[[138 128 116 139 152]
 [111 147 138 125 122]
 [144 116 120 149 145]
 [118 144 151 109 110]]
|
[[118 144 151 109 110]
 [144 116 120 149 145]
 [111 147 138 125 122]
 [138 128 116 139 152]]

[[129 125 127 141 128 129 128 109 118]
 [129 126 131 149 127 128 128 118 124]
 [129 121 129 149 128 128 127 115 131]
 [127 125 122 125 130 130 126 105 116]
 [130 124 132 145 128 127 129 126 133]
 [129 129 125 105 129 129 130 126 123]
 [128 131 123 124 125 127 130 108 116]
 [133 121 132 146 129 128 131 112 125]]
|
[[133 121 132 146 129 128 131 112 125]
 [128 131 123 124 125 127 130 108 116]
 [129 129 125 105 129 129 130 126 123]
 [130 124 132 145 128 127 129 126 133]
 [127 125 122 125 130 130 126 105 116]
 [129 121 129 149 128 128 127 115 131]
 [129 126 131 149 127 128 128 118 124]
 [129 125 127 141 128 129 128 109 118]]

[[135 127 130 134 125 120 132]
 [110 138 152 134 139 124 124]]
|
[[110 138 152 134 139 124 124]
 [135 127 130 134 125 120 132]]

[[151 120 147 124 122 124 143 123 137 135 138]
 [109 127 125 123 111 126 102 137 127 115 125]
 [114 129 128 115 120 128 123 126 110 119 123]
 [132 126 125 127 110 127 120 126 135 113 133]
 [112 126 103 142 113 128 122 133 131 108 131]]
|
[[112 126 103 142 113 128 122 133 131 108 131]
 [132 126 125 127 110 127 120 126 135 113 133]
 [114 129 128 115 120 128 123 126 110 119 123]
 [109 127 125 123 111 126 102 137 127 115 125]
 [151 120 147 124 122 124 143 123 137 135 138]]

[[132 128 113 133 135 132 121 125 117 126 154 136]
 [136 130 131 136 123 132 125 118 120 121 143 131]
 [140 127 122 130 146 114 134 139 138 127 130 140]
 [139 132 113 127 143 114 129 142 140 128 122 138]]
|
[[139 132 113 127 143 114 129 142 140 128 122 138]
 [140 127 122 130 146 114 134 139 138 127 130 140]
 [136 130 131 136 123 132 125 118 120 121 143 131]
 [132 128 113 133 135 132 121 125 117 126 154 136]]

[[122 132 123]
 [134 125 130]
 [121 134 130]
 [131 131 133]
 [116 117 134]
 [123 139 128]
 [135 135 131]
 [128 128 125]
 [129 127 127]
 [122 127 120]
 [132 129 149]
 [125 119 137]]
|
[[125 119 137]
 [132 129 149]
 [122 127 120]
 [129 127 127]
 [128 128 125]
 [135 135 131]
 [123 139 128]
 [116 117 134]
 [131 131 133]
 [121 134 130]
 [134 125 130]
 [122 132 123]]

[[134 140 143 133 136 108 133 129 127 129 135]
 [126 129 130 126 111 136 131 124 133 128 126]
 [127 133 123 127 120 142 122 128 149 131 131]
 [121 124 140 129 152 121 104 130 142 121 141]]
|
[[121 124 140 129 152 121 104 130 142 121 141]
 [127 133 123 127 120 142 122 128 149 131 131]
 [126 129 130 126 111 136 131 124 133 128 126]
 [134 140 143 133 136 108 133 129 127 129 135]]

[[128 134 128 125 131 129]
 [129 131 127 110 127 129]
 [127 145 129 129 126 141]
 [128 107 131 139 129 144]
 [129 131 129 132 128 144]
 [128 123 128 132 125 152]
 [128 125 129 132 129 135]
 [128 131 127 134 128 100]
 [128 143 126 123 130 135]
 [129 120 127 126 127 126]
 [128 136 128 128 129 117]]
|
[[128 136 128 128 129 117]
 [129 120 127 126 127 126]
 [128 143 126 123 130 135]
 [128 131 127 134 128 100]
 [128 125 129 132 129 135]
 [128 123 128 132 125 152]
 [129 131 129 132 128 144]
 [128 107 131 139 129 144]
 [127 145 129 129 126 141]
 [129 131 127 110 127 129]
 [128 134 128 125 131 129]]

[[134 132 125 118 140 120 126 124 138 108 104 127]
 [136 127 124 125 138 125 117 122 146 121 106 131]
 [140 133 126 121 138 117 129 116 147 114 115 122]
 [141 128 131 118 135 123 117 113 150 119 112 122]
 [130 133 116 122 131 125 117 118 141 115 110 130]]
|
[[130 133 116 122 131 125 117 118 141 115 110 130]
 [141 128 131 118 135 123 117 113 150 119 112 122]
 [140 133 126 121 138 117 129 116 147 114 115 122]
 [136 127 124 125 138 125 117 122 146 121 106 131]
 [134 132 125 118 140 120 126 124 138 108 104 127]]
---
[[119 131]
 [120 142]
 [157 131]
 [119 142]
 [120 115]
 [119 117]
 [121 135]
 [121 119]
 [123 139]
 [117 116]]
|
[[119]
 [120]
 [157]
 [119]
 [120]
 [119]
 [121]
 [121]
 [123]
 [117]]

[[125 123 141 120 133 147 126 134 132 125]
 [143 145 132 111 133 142 133 138 126 117]
 [124 134 115 136 126 121 131 125 121 130]
 [121 104 133 130 128 116 124 122 139 148]
 [106 110 137 130 124 145 139 141 144 119]
 [143 107 139 110 137 131 128 124 139 155]
 [120 120 130 130 130 127 127 133 135 128]]
|
[[125 141 133 126 132]
 [143 132 133 133 126]
 [124 115 126 131 121]
 [121 133 128 124 139]
 [106 137 124 139 144]
 [143 139 137 128 139]
 [120 130 130 127 135]]

[[125 108 115 125 134 142 128 107 118 111 127]
 [142 121 127 144 124 144 126 109 122 122 128]
 [126 127 130 130 117 117 134 130 128 137 129]
 [125 128 118 132 123 119 126 119 133 128 132]
 [122 107 117 123 130 144 123 107 119 107 126]
 [156 137 136 125 119 115 125 127 125 149 147]
 [121 132 122 125 135 118 127 134 135 126 129]
 [122 146 134 128 116 114 124 136 146 143 132]]
|
[[125 115 134 128 118 127]
 [142 127 124 126 122 128]
 [126 130 117 134 128 129]
 [125 118 123 126 133 132]
 [122 117 130 123 119 126]
 [156 136 119 125 125 147]
 [121 122 135 127 135 129]
 [122 134 116 124 146 132]]

[[135 152 121 141 157 151 124 146 135 146 129]
 [119 118 122 114 116 124 107 104 107 109 118]]
|
[[135 121 157 124 135 129]
 [119 122 116 107 107 118]]

[[107 109 156 127 148 145 144 108]
 [135 132 135 112 108 107 144 131]
 [153 128 126 136 141 138 107 154]
 [139 125 109 121 116 113 144 109]]
|
[[107 156 148 144]
 [135 135 108 144]
 [153 126 141 107]
 [139 109 116 144]]

[[132 130 135 117 128 134 132 128 126 126 135 133 127 127 128]
 [127 117 129 123 131 120 133 128 128 129 128 126 131 157 129]
 [124 122 135 127 129 126 123 126 124 125 132 125 128 133 128]
 [121 133 122 132 130 142 116 133 127 130 122 127 131 112 128]]
|
[[132 135 128 132 126 135 127 128]
 [127 129 131 133 128 128 131 129]
 [124 135 129 123 124 132 128 128]
 [121 122 130 116 127 122 131 128]]

[[155 143 111 142 130 122 128]
 [118 120 118 138 144 119 143]
 [135 145 136 137 135 129 134]
 [119 115 103 114 137 118 142]
 [140 129 143 147 128 125 140]]
|
[[155 111 130 128]
 [118 118 144 143]
 [135 136 135 134]
 [119 103 137 142]
 [140 143 128 140]]
